How the items are linked:
z564 γ z800
z564 λ z501
z790 γ z732
z790 λ z780
z124 γ z780
z124 λ z706
z206 γ z638
z206 λ z732
z614 γ z935
z614 λ z709
z253 γ z709
z253 λ z611
z703 γ z530
z703 λ z638
z94 γ z111
z94 λ z800
z915 γ z124
z915 λ z934
z111 γ z564
z111 λ z608
z783 γ z289
z783 λ z693
z631 γ z522
z631 λ z702
z706 γ z732
z706 λ z631
z550 γ z287
z550 λ z926
z59 γ z800
z59 λ z232
z523 γ z530
z523 λ z522
z522 γ z842
z522 λ z683
z840 γ z693
z840 λ z158
z709 γ z840
z709 λ z45
z501 γ z787
z501 λ z787
z700 γ z923
z700 λ z688
z73 γ z211
z73 λ z683
z935 γ z253
z935 λ z253
z611 γ z45
z611 λ z768
z926 γ z790
z926 λ z59
z842 γ z702
z842 λ z621
z414 γ z702
z414 λ z218
z946 γ z232
z946 λ z124
z768 γ z73
z768 λ z614
z867 γ z232
z867 λ z523
z158 γ z94
z158 λ z564
z289 γ z709
z289 λ z550
z785 γ z703
z785 λ z206
z287 γ z634
z287 λ z790
z530 γ z211
z530 λ z506
z787 γ z693
z787 λ z94
z934 γ z706
z934 λ z700
z45 γ z158
z45 λ z111
z232 γ z915
z232 λ z926
z923 γ z506
z923 λ z703
z702 γ z683
z702 λ z768
z688 γ z59
z688 λ z783
z608 γ z501
z608 λ z289
z218 γ z523
z218 λ z631
z638 γ z218
z638 λ z530
z683 γ z621
z683 λ z73
z732 γ z946
z732 λ z506
z693 γ z550
z693 λ z45
z621 γ z768
z621 λ z211
z211 γ z614
z211 λ z253
z506 γ z706
z506 λ z414
z634 γ z706
z634 λ z688
z800 γ z608
z800 λ z73
z780 γ z946
z780 λ z915

In the rows, 29 means zero.

The rows follow the links: the fewer symbols apart two items are, the more alike their rows tend to be.

Each row is also shifted at random along 3 hidden directions that mean nothing.

Name the item of each row.
28 32 26 28 24 31 30 31 28 23 29 28 33 26 32 30 26 29 28 30 27 26 33 22 26 26 25 32 33 37 31 29 28 30 28 26 27 32 25 21 23 36 25 32 30 29 | z611
25 28 28 29 28 30 29 30 27 23 32 29 28 31 30 27 28 29 28 27 25 28 30 26 30 27 28 25 28 32 28 28 29 32 30 28 29 30 25 28 25 32 30 33 27 31 | z935
32 31 25 28 29 29 30 33 30 26 26 28 35 22 32 28 29 25 28 29 30 29 28 26 26 28 26 32 30 34 31 31 30 29 28 30 25 30 27 24 27 34 28 26 35 27 | z158
30 29 31 30 27 29 28 29 27 32 26 29 29 26 31 28 26 29 29 24 32 28 26 27 29 24 31 34 34 30 30 30 31 30 26 28 27 32 27 27 24 31 28 26 29 25 | z785
23 27 34 31 28 28 28 26 28 31 30 28 26 29 26 28 28 27 29 25 31 27 28 26 29 25 30 30 31 31 26 29 34 32 29 26 26 32 25 31 26 30 28 26 26 27 | z530
28 27 26 27 29 27 29 30 28 28 30 26 29 26 28 26 35 29 31 27 29 31 25 28 27 32 30 27 28 31 32 26 28 31 30 33 30 28 32 31 31 30 32 29 31 30 | z787
29 29 28 28 25 25 29 24 26 36 28 27 27 29 27 32 28 36 33 24 31 28 29 23 26 27 31 32 35 26 31 26 30 25 26 29 30 29 29 30 29 31 24 29 25 28 | z206
29 32 30 27 25 30 30 27 29 28 27 32 28 32 24 34 31 33 29 33 32 29 33 27 27 30 29 32 32 25 29 26 30 26 30 26 33 27 32 30 35 30 28 29 29 28 | z842
28 26 25 24 34 22 32 31 30 27 28 29 27 30 29 25 37 27 32 25 29 32 21 31 32 32 30 22 23 26 30 30 32 31 35 35 29 24 32 35 32 28 36 27 31 30 | z111
43 30 33 30 28 34 28 29 29 24 27 33 31 30 24 31 31 25 24 33 32 27 32 31 28 29 30 32 29 28 29 29 31 29 29 24 28 29 28 28 31 28 31 28 29 26 | z522
27 31 24 30 29 29 27 34 32 27 25 29 31 24 30 30 27 29 28 28 31 33 28 30 28 29 29 29 28 31 31 32 28 29 27 33 26 27 27 26 29 32 28 28 33 29 | z693
33 26 31 31 29 28 28 28 25 30 30 29 29 27 30 30 27 27 30 26 29 27 25 28 30 25 29 30 28 26 27 27 27 26 26 32 31 28 30 31 27 24 28 29 27 30 | z732
43 29 28 35 29 33 24 31 29 26 29 29 30 30 30 28 25 26 26 31 29 29 26 36 31 28 30 31 25 30 32 30 26 33 26 31 30 30 30 25 27 25 31 33 30 30 | z287
41 27 27 28 30 31 29 32 28 24 29 27 37 24 32 25 32 22 28 28 28 27 26 30 28 30 28 32 30 36 33 30 30 32 28 30 26 32 30 24 27 32 32 28 34 27 | z94
37 31 31 28 29 28 28 23 28 33 27 26 30 33 28 28 31 30 27 31 25 27 33 31 29 34 27 28 30 25 31 30 26 22 27 27 27 27 27 31 29 28 25 29 25 27 | z232
54 24 32 31 25 28 27 26 30 30 32 29 29 29 26 28 29 32 31 29 31 28 32 31 26 30 32 32 32 27 30 29 29 29 29 24 33 33 30 29 30 27 23 31 26 32 | z506
23 24 33 32 25 31 28 26 28 30 33 28 29 27 24 32 30 32 29 31 31 28 32 25 22 28 29 31 31 28 27 26 31 27 26 26 32 30 29 32 30 30 26 29 27 31 | z414
32 32 30 24 31 30 32 31 29 27 26 34 27 33 28 32 32 27 30 30 31 29 26 32 35 30 30 28 27 23 28 28 30 31 34 27 32 26 31 30 34 25 35 27 30 28 | z683
31 34 28 26 24 33 32 26 27 27 27 31 32 31 29 34 28 34 29 33 30 26 34 26 26 30 28 34 35 29 32 25 27 27 27 24 31 31 31 24 31 32 26 31 29 27 | z621

Start here and follow the symbols in turn, left to right. Where do you end up?
Answers are names.
20 28 28 32 28 33 29 31 32 32 29 27 32 25 31 27 21 29 27 32 29 31 33 32 27 29 28 31 30 34 28 29 27 32 27 26 29 32 30 24 26 27 27 30 31 29
γ λ: z232
27 27 28 25 31 29 31 28 27 29 30 27 29 31 29 25 35 27 31 29 27 29 26 31 32 34 30 26 28 29 32 27 29 31 32 30 29 28 33 31 32 29 35 28 30 27
γ γ λ: z787
27 27 33 31 28 30 28 27 29 28 30 30 27 30 22 33 32 30 29 32 31 30 30 28 24 29 30 28 27 24 26 26 31 27 30 28 32 28 29 34 34 27 29 29 28 32
λ γ λ: z73
27 32 29 25 28 32 32 31 28 22 29 35 28 33 30 32 27 28 28 29 30 27 28 28 34 26 28 28 29 29 28 26 30 32 33 27 31 28 30 26 29 29 33 30 30 28
γ γ: z211
24 31 26 35 25 35 25 32 30 28 27 27 30 25 29 30 24 29 25 31 29 29 30 31 27 28 28 33 29 35 31 30 27 31 22 30 26 28 27 23 25 29 28 32 32 27
γ γ: z634
15 25 29 35 30 33 27 32 30 29 32 28 27 25 32 30 23 26 27 31 29 30 27 33 30 26 30 29 25 31 24 29 27 34 27 31 31 30 31 27 26 24 32 31 31 31
γ λ: z631
17 30 29 25 32 31 32 29 27 28 28 33 26 32 30 32 30 28 31 29 30 28 26 30 35 30 30 26 28 25 28 25 30 32 34 29 32 27 32 30 31 28 36 28 30 27
γ λ λ λ: z768
32 27 34 32 31 32 26 30 28 26 29 28 32 28 30 27 28 19 23 30 28 25 30 32 32 28 27 30 27 33 27 34 30 29 25 26 22 31 24 28 24 29 31 27 29 24
γ γ: z915
26 31 28 30 31 31 29 38 31 23 26 30 34 22 34 27 26 20 25 27 30 28 26 27 31 24 25 31 26 37 26 34 31 32 29 31 23 29 26 22 24 34 31 27 35 27
λ γ λ: z501
25 24 31 30 32 29 29 30 30 30 33 30 28 27 30 30 28 26 31 31 28 29 27 29 29 27 28 26 26 25 24 28 29 27 29 30 34 28 32 32 30 23 28 29 28 33
λ λ γ: z683
45 32 30 32 27 33 25 26 27 30 28 27 29 32 29 29 27 29 25 32 26 27 31 36 31 33 30 30 29 30 34 30 25 27 25 28 26 27 27 26 27 27 29 31 27 25
γ γ γ: z946
13 31 26 32 28 31 27 33 33 31 26 28 29 23 30 29 24 29 27 31 30 32 30 30 28 28 28 31 28 34 27 31 28 31 26 29 26 29 28 25 26 30 28 28 32 28
λ λ λ: z111
27 25 28 31 28 32 30 31 33 31 29 28 33 24 34 27 21 25 28 31 28 28 33 30 28 28 28 33 31 35 26 32 30 32 28 23 29 35 30 24 26 28 26 28 32 29
γ λ γ: z530
42 26 30 28 30 26 30 29 33 33 29 30 26 31 30 25 26 29 31 28 29 32 29 33 31 30 33 28 29 26 27 32 32 32 33 25 30 32 31 31 31 26 29 28 26 31
λ λ: z638
